Below is a small trained network, with its code and all its weights. Each question gives an input and a target symbol and asks what happens when units are switched off, that is, made to give their printed mean instead of their output.

import numpy as np


def w(rows, s, z=0):
    codes = np.array(rows[::2]) - 128.0
    scale = np.full(codes.shape[1], s)
    scale[-1] = z or s
    return codes * scale


def norm(h):
    return h / np.sqrt((h * h).mean(-1, keepdims=True) + 1e-5)


def f(y):
    return np.maximum(y, 0)


def softmax(a):
    e = np.exp(a - a.max(-1, keepdims=True))
    return e / e.sum(-1, keepdims=True)


def log_softmax(a):
    a = a - a.max(-1, keepdims=True)
    return a - np.log(np.exp(a).sum(-1, keepdims=True))


def net(x, mask):
    ids = ['αβγδεζηλμξπστφψω'.index(c) for c in x.split()]
    T = len(ids)
    res = E[ids] + P[:T]
    q, k, v = (norm(res) @ M[0].T for M in (Q, K, V))
    z = softmax(np.where(np.tri(T) > 0, q @ k.T / 4**0.5, -1e9)) @ v
    res = res + np.where(mask[0], z, O[0][:, -1]) @ O[0][:, :-1]
    y = f(norm(res) @ A[0][:, :-1].T + A[0][:, -1])
    res = res + np.where(mask[1:17], y, B[0][:, -1]) @ B[0][:, :-1]
    return log_softmax(norm(res)[-1] @ U[:, :-1].T + U[:, -1])


Q, K, V, O, A, B = {}, {}, {}, {}, {}, {}
E = w([
[133,200,95,75,131,61,145,103,132,156,161,120],'α',
[121,146,143,185,215,145,152,176,208,188,125,105],'β',
[154,120,115,85,131,172,50,91,250,129,112,81],'γ',
[96,124,209,116,75,170,128,164,154,116,81,119],'δ',
[111,176,109,102,148,213,187,97,177,83,134,167],'ε',
[83,154,156,122,87,105,139,72,137,146,28,127],'ζ',
[153,100,160,182,179,160,151,56,122,152,112,121],'η',
[118,123,111,169,147,106,174,125,66,117,119,141],'λ',
[96,176,171,31,120,125,158,161,111,115,88,22],'μ',
[87,139,130,156,136,127,176,117,115,154,163,153],'ξ',
[167,125,108,88,204,128,173,167,96,122,90,188],'π',
[129,156,113,165,135,156,126,103,83,155,69,167],'σ',
[147,44,175,90,149,102,125,115,71,136,90,92],'τ',
[125,91,173,106,95,165,201,95,140,177,175,45],'φ',
[176,170,138,102,151,86,101,95,114,129,124,150],'ψ',
[136,128,168,137,147,120,107,128,96,210,161,117],'ω',
],0.019)
P = w([
[2,143,38,162,168,145,69,171,141,93,165,94],'0',
[123,170,134,104,176,110,171,96,164,126,77,126],'1',
[110,168,144,103,177,113,168,94,151,133,97,138],'2',
[105,165,149,94,183,109,181,102,141,136,103,127],'3',
[112,180,135,99,181,110,179,95,162,138,70,134],'4',
[108,166,137,99,183,116,176,99,154,126,100,132],'5',
],0.0064)
Q[0] = w([
[89,153,171,119,220,112,191,80,140,159,89,87],'h1',
[98,164,62,126,163,165,219,113,114,98,98,80],'h1',
[106,170,235,30,177,131,195,73,155,139,104,149],'h1',
[155,67,68,226,24,132,58,254,100,76,207,151],'h1',
],0.0069)
K[0] = w([
[71,124,2,113,126,152,49,147,53,122,176,84],'h1',
[92,111,93,132,100,140,91,111,128,177,121,122],'h1',
[64,81,46,168,130,154,64,152,117,101,150,113],'h1',
[251,158,226,86,122,92,174,84,155,135,124,177],'h1',
],0.0077)
V[0] = w([
[143,183,73,157,111,254,1,111,220,199,61,183],'h1',
[233,104,104,112,159,175,70,68,9,146,12,131],'h1',
[151,56,132,213,203,197,96,185,114,220,201,56],'h1',
[82,193,255,119,63,150,55,114,48,224,71,41],'h1',
],0.0053)
O[0] = w([
[56,58,156,131,130,1,158,148,169,80,207,182,135],'h1',
[139,113,142,84,225,74,177,129,110,84,98,49,42],'h1',
[203,187,183,222,95,46,138,166,182,116,116,96,2],'h1',
[78,208,234,133,180,142,105,128,69,96,181,155,225],'h1',
],0.0077,0.0042)
A[0] = w([
[137,44,48,120,75,120,205,131,180,73,112,139,48],'n1',
[93,110,135,126,113,85,174,118,148,133,65,188,95],'n2',
[202,80,72,163,21,131,104,133,162,179,142,223,57],'n3',
[124,167,129,152,121,62,236,121,115,142,164,158,127],'n4',
[229,129,75,105,199,129,98,220,104,101,148,224,90],'n5',
[194,168,133,200,42,110,114,165,113,131,161,153,74],'n6',
[53,77,64,72,81,164,123,125,79,160,155,209,90],'n7',
[255,213,125,173,86,181,108,140,92,143,77,88,1],'n8',
[93,184,55,122,132,130,75,195,143,53,150,96,201],'n9',
[178,216,207,152,123,178,89,123,57,124,146,142,99],'n10',
[128,64,203,111,141,179,156,226,142,106,65,151,70],'n11',
[131,92,165,120,175,72,177,134,168,19,161,77,55],'n12',
[250,52,159,139,64,42,71,156,87,161,84,101,191],'n13',
[177,77,145,202,210,160,153,61,151,141,147,157,33],'n14',
[84,127,182,152,147,96,96,125,112,83,221,174,83],'n15',
[106,127,52,96,216,111,172,36,115,150,169,101,51],'n16',
],0.0082,0.0052)
B[0] = w([
[207,218,151,115,147,92,124,91,48,71,149,185,148],'n1',
[117,104,108,121,96,122,156,190,135,94,145,164,165],'n2',
[106,194,126,119,113,124,194,115,12,162,189,69,171],'n3',
[118,131,62,167,177,188,19,170,95,143,106,144,183],'n4',
[123,39,194,109,63,154,165,114,181,198,27,109,141],'n5',
[215,15,201,93,139,180,136,160,84,187,159,135,140],'n6',
[112,183,142,191,163,118,1,175,70,172,141,94,254],'n7',
[17,33,99,82,97,46,81,157,146,53,231,46,163],'n8',
[211,96,90,125,184,155,182,68,161,112,80,135,169],'n9',
[147,131,93,115,59,109,135,154,65,50,123,206,175],'n10',
[185,70,57,134,153,179,16,186,166,77,151,132,148],'n11',
[114,124,68,180,123,234,167,170,80,119,162,106,156],'n12',
[58,173,196,75,202,128,112,59,188,167,178,173,169],'n13',
[200,188,169,166,147,88,68,155,142,54,70,81,143],'n14',
[105,109,138,131,43,31,159,37,165,136,89,73,184],'n15',
[229,31,142,147,76,122,106,206,79,161,119,180,212],'n16',
],0.0076,0.0096)
U = w([
[145,200,145,33,153,129,144,183,103,63,98,7,98],'α',
[138,93,151,110,32,155,24,209,190,50,175,135,81],'β',
[147,197,118,101,150,226,193,66,105,44,151,211,149],'γ',
[171,32,144,83,140,136,175,229,104,148,52,166,107],'δ',
[98,57,38,177,100,68,139,91,196,103,144,177,94],'ε',
[130,115,160,132,51,175,240,84,100,161,204,39,178],'ζ',
[83,56,59,151,167,90,200,145,103,101,138,83,64],'η',
[221,82,94,98,131,101,178,50,158,144,70,139,199],'λ',
[178,192,27,101,141,13,90,151,93,154,193,143,150],'μ',
[229,144,214,253,133,93,96,63,96,84,104,105,80],'ξ',
[121,76,40,94,106,124,79,49,241,112,149,46,176],'π',
[51,167,151,155,45,59,147,75,152,138,27,138,254],'σ',
[159,165,103,140,109,224,34,115,123,219,79,83,92],'τ',
[180,108,200,173,98,77,147,134,203,219,158,158,45],'φ',
[112,182,150,189,223,114,143,196,213,146,122,93,159],'ψ',
[69,65,193,67,226,107,70,76,86,112,154,134,108],'ω',
],0.0075,0.0044)

Each question gives the input, a string of symbols that net reads in full, and the target symbol t.
The units are the heads (4 rows each of Q, K, V and O) and the neurons (one row each of A and B). Each row of codes is followed by its name. A weight is (code - 128) times the scale printed after its matrix; where a second scale follows, it is the last column's (O, A, B and U).
mask holds one flag per unit, heads first, then neurons. A switched-off unit (its flag False) gives its mean, the last column of its rows in O or B, instead of its output. The means were averaged over made-up inputs and are rounded, as every weight is.
A unit's drop is (log p(t) with every unit on - log p(t) with that unit switched off) / (log p(t) with every unit on - log p(t) with every unit switched off).
The circuit of an input: a set's keep is (log p(t) with only the set's units on - log p(t) with every unit switched off) / (log p(t) with every unit on - log p(t) with every unit switched off). Starting from the 12 units with the biggest drops (on a tie, the unit counted first), units are removed one at a time, each time the one whose removal leaves the highest keep (on an exact tie, the one counted first), for as long as the keep stays at least 0.8.
circuit, biggest first: the units of the circuit, biggest drop first
top k neurons: the k neurons with the biggest drops, biggest first
drop when u is switched off: that unit's drop, to one decimal
input α μ μ τ ψ π, target τ: circuit, biggest first : (h1, n7)
input ζ τ φ ε σ, target ω: circuit, biggest first : (h1)
input ε ξ τ β ζ ζ, target μ: circuit, biggest first : (h1, n1, n3)
input φ α τ μ, target β: circuit, biggest first : (h1, n8)
input ξ ξ μ ζ, target ζ: circuit, biggest first : (h1, n3, n6, n7)
input π τ ψ ξ α, target λ: circuit, biggest first : (h1, n7)
input λ η η ζ α, target π: top 2 neurons : (n8, n7)
input η α α δ, target ψ: circuit, biggest first : (h1, n13)
input φ α φ ε α, target β: top 2 neurons : (n8, n6)
input σ ζ π α α, target η: top 2 neurons : (n12, n7)
input δ ζ σ, target σ: circuit, biggest first : (h1, n15)
input ε ψ ψ τ, target μ: circuit, biggest first : (h1, n1)
input α α δ τ, target τ: top 2 neurons : (n7, n8)
input π ζ φ, target λ: circuit, biggest first : (h1, n1)
input α ζ φ α ζ, target τ: top 2 neurons : (n15, n7)
input β α ζ, target φ: circuit, biggest first : (h1, n6)
input ζ α ζ τ δ, target ω: top neuron : (n16)
input α ζ φ α α ε, target τ: top 2 neurons : (n7, n10)
input ω τ α α, target ξ: drop when h1 is switched off : 0.7
input π η ξ δ ω ε, target λ: drop when h1 is switched off : 0.7
input ξ σ τ φ τ σ, target ζ: drop when n3 is switched off : 0.5
input π η α ζ, target λ: top 2 neurons : (n7, n1)
input ψ ζ δ ξ α, target δ: top neuron : (n16)
